Here is a tiny trained network, its code and every weight. The questions are about switching its units off for an input and a class, where a switched-off unit gives its printed mean instead of its output.

import numpy as np


def w(rows, s, z=0):
    codes = np.array(rows[::2]) - 128.0
    scale = np.full(codes.shape[1], s)
    scale[-1] = z or s
    return codes * scale


def norm(h):
    return h / np.sqrt((h * h).mean(-1, keepdims=True) + 1e-5)


def f(y):
    return y / 2 * (1 + np.tanh(0.7978845608 * (y + 0.044715 * y**3)))


def log_softmax(a):
    a = a - a.max(-1, keepdims=True)
    return a - np.log(np.exp(a).sum(-1, keepdims=True))


def net(x, mask):
    res = np.array(x, float).reshape(1, 7) / 4 @ E
    u = 0
    for l in range(3):
        y = f(norm(res) @ A[l][:, :-1].T + A[l][:, -1])
        res = res + np.where(mask[u : u + 8], y, B[l][:, -1]) @ B[l][:, :-1]
        u += 8
    return log_softmax(norm(res)[-1] @ U[:, :-1].T + U[:, -1])


A, B = {}, {}
E = w([
[108,189,180,118,225,236,122,70,95,113,123],'x0',
[134,147,147,167,119,155,121,253,214,79,90],'x1',
[135,172,63,63,143,182,131,64,252,173,160],'x2',
[99,81,58,137,172,152,187,117,115,92,109],'x3',
[185,93,177,92,150,165,153,57,52,18,84],'x4',
[58,85,80,121,85,151,104,92,164,158,38],'x5',
[136,210,129,139,105,67,232,120,146,163,145],'x6',
],0.0061)
A[0] = w([
[63,128,84,138,214,163,119,95,151,159,140,228],'L0N0',
[145,167,164,150,159,109,143,189,153,91,171,98],'L0N1',
[100,117,136,86,125,253,126,172,119,79,106,43],'L0N2',
[118,3,90,93,106,112,221,139,31,85,123,223],'L0N3',
[137,155,103,101,162,161,109,75,137,123,192,48],'L0N4',
[95,165,161,203,141,114,144,84,117,132,47,5],'L0N5',
[96,167,85,79,133,159,219,73,132,167,108,44],'L0N6',
[169,97,134,109,182,118,85,32,147,97,41,40],'L0N7',
],0.0072,0.0012)
B[0] = w([
[135,111,111,112,85,93,98,154,76,137,92,206],'L0N0',
[254,133,166,135,124,138,119,136,131,142,168,185],'L0N1',
[158,195,86,73,111,103,136,123,147,145,151,193],'L0N2',
[161,67,196,157,173,96,125,142,153,184,154,252],'L0N3',
[113,187,118,151,104,102,107,136,58,167,100,172],'L0N4',
[166,113,123,141,133,93,129,187,128,178,94,142],'L0N5',
[120,184,124,135,79,69,182,124,114,78,191,195],'L0N6',
[93,111,130,61,134,120,204,184,107,113,175,186],'L0N7',
],0.0088,0.005)
A[1] = w([
[105,74,177,152,118,93,94,133,139,172,60,49],'L1N0',
[164,160,132,185,145,166,167,46,76,113,218,37],'L1N1',
[162,160,158,134,154,160,202,25,101,48,155,223],'L1N2',
[136,99,142,133,106,160,104,211,125,57,99,51],'L1N3',
[122,252,16,148,125,150,217,70,124,172,137,74],'L1N4',
[78,123,123,228,53,97,118,190,255,184,171,116],'L1N5',
[129,153,125,114,170,103,130,248,174,138,73,2],'L1N6',
[117,79,144,82,155,253,126,114,166,59,91,54],'L1N7',
],0.0066,0.001)
B[1] = w([
[131,128,85,151,80,162,122,2,105,84,104,167],'L1N0',
[118,64,111,88,87,118,62,141,161,131,108,167],'L1N1',
[100,136,126,89,123,107,56,191,209,156,151,170],'L1N2',
[94,153,93,101,83,43,178,112,50,132,219,156],'L1N3',
[57,194,117,114,141,133,230,164,131,67,180,212],'L1N4',
[114,178,86,89,59,85,79,181,151,52,101,253],'L1N5',
[54,170,153,74,103,83,164,91,129,174,110,175],'L1N6',
[112,159,148,121,75,40,164,158,162,86,176,139],'L1N7',
],0.0088,0.0066)
A[2] = w([
[153,134,157,128,197,222,90,100,62,160,109,3],'L2N0',
[70,98,123,128,123,112,79,173,106,92,102,101],'L2N1',
[138,161,155,135,100,65,134,204,130,76,122,167],'L2N2',
[120,138,114,97,125,183,142,139,128,2,142,114],'L2N3',
[142,88,135,213,157,120,175,106,9,160,66,39],'L2N4',
[90,189,234,110,179,225,92,175,92,101,134,149],'L2N5',
[217,131,174,201,88,164,113,168,123,165,169,211],'L2N6',
[115,117,183,187,110,106,165,116,63,82,90,55],'L2N7',
],0.0077,0.0019)
B[2] = w([
[79,127,88,119,90,102,17,120,134,128,49,139],'L2N0',
[154,152,153,160,145,192,196,163,82,193,60,157],'L2N1',
[69,168,100,123,194,172,121,119,170,157,187,254],'L2N2',
[88,241,97,243,86,72,127,91,113,225,105,159],'L2N3',
[124,126,81,40,146,228,139,129,48,62,113,165],'L2N4',
[223,33,182,254,140,23,141,231,235,245,80,158],'L2N5',
[155,72,129,63,176,125,201,80,175,137,151,177],'L2N6',
[116,146,117,119,208,208,152,98,74,176,150,145],'L2N7',
],0.0074,0.0082)
U = w([
[76,209,87,104,80,90,133,154,149,130,150,142],'0',
[142,115,135,200,110,142,134,95,157,73,120,85],'1',
[116,109,89,151,79,144,66,120,108,146,41,122],'2',
[189,107,164,140,163,87,148,152,166,156,163,137],'3',
[131,85,133,102,156,141,151,90,44,122,145,128],'4',
[119,151,161,253,159,208,103,96,174,22,111,1],'5',
],0.019,0.02)

Each question gives the input, the list of numbers given to net, and the class t.
The units are the neurons (one row each of A and B). Each row of codes is followed by its name. A weight is (code - 128) times the scale printed after its matrix; where a second scale follows, it is the last column's (A, B and U).
mask holds one flag per neuron, layer by layer. A switched-off neuron (its flag False) gives its mean, the last column of its row in B, instead of its output. The means were averaged over made-up inputs and are rounded, as every weight is.
A unit's drop is (log p(t) with every unit on - log p(t) with that unit switched off) / (log p(t) with every unit on - log p(t) with every unit switched off).
The circuit of an input: a set's keep is (log p(t) with only the set's units on - log p(t) with every unit switched off) / (log p(t) with every unit on - log p(t) with every unit switched off). Starting from the 12 units with the biggest drops (on a tie, the unit counted first), units are removed one at a time, each time the one whose removal leaves the highest keep (on an exact tie, the one counted first), for as long as the keep stays at least 0.8.
circuit, biggest first: the units of the circuit, biggest drop first
unit that matters most: the unit with the biggest drop
top k neurons: the k neurons with the biggest drops, biggest first
k most important neurons of layer l: the k neurons of layer l with the biggest drops, biggest first
drop when u is switched off: that unit's drop, to one decimal
input [-3,-2,3,0,7,-3,-3], class 3: circuit, biggest first => [L0N3]
input [-5,0,-5,-8,-1,7,1], class 2: top 2 neurons => [L1N0; L1N4]
input [3,-7,-1,2,6,-4,-2], class 3: circuit, biggest first => [L1N2; L2N5]
input [5,6,-7,5,-1,3,-8], class 0: top 3 neurons => [L0N2; L1N7; L1N3]
input [-6,8,-3,6,6,3,1], class 4: 3 most important neurons of layer 1 => [L1N2; L1N0; L1N4]
input [-4,-4,1,-6,1,-6,6], class 3: circuit, biggest first => [L1N5; L0N1]
input [-6,-3,5,7,6,6,-3], class 4: top 2 neurons => [L0N3; L1N5]
input [1,-6,-8,-8,8,-6,-7], class 3: top 2 neurons => [L2N5; L1N2]
input [0,-1,-3,1,-1,-1,1], class 4: 2 most important neurons of layer 1 => [L1N0; L1N2]
input [7,-6,-4,-7,3,3,6], class 3: 2 most important neurons of layer 1 => [L1N5; L1N2]
input [2,6,6,5,-3,-8,-5], class 3: top 2 neurons => [L0N1; L1N5]
input [8,-2,-1,-3,-1,0,-4], class 2: top 3 neurons => [L2N0; L0N0; L0N6]
input [6,1,-8,-3,2,2,0], class 4: top 2 neurons => [L0N5; L2N4]
input [7,-7,2,-2,3,7,-1], class 0: unit that matters most => L0N6
input [-4,6,-5,2,4,5,4], class 4: 2 most important neurons of layer 1 => [L1N0; L1N2]
input [6,6,0,-6,-3,-1,8], class 3: top 2 neurons => [L0N1; L2N5]
input [3,-1,-5,1,-5,-1,-3], class 4: drop when L0N3 is switched off => 0.0
input [-6,-5,-4,-2,2,2,7], class 4: drop when L1N0 is switched off => 0.1
input [-4,-1,-3,0,-1,6,3], class 2: drop when L1N0 is switched off => 0.3
input [1,7,0,6,8,-2,8], class 3: most important neuron of layer 0 => [L0N3]
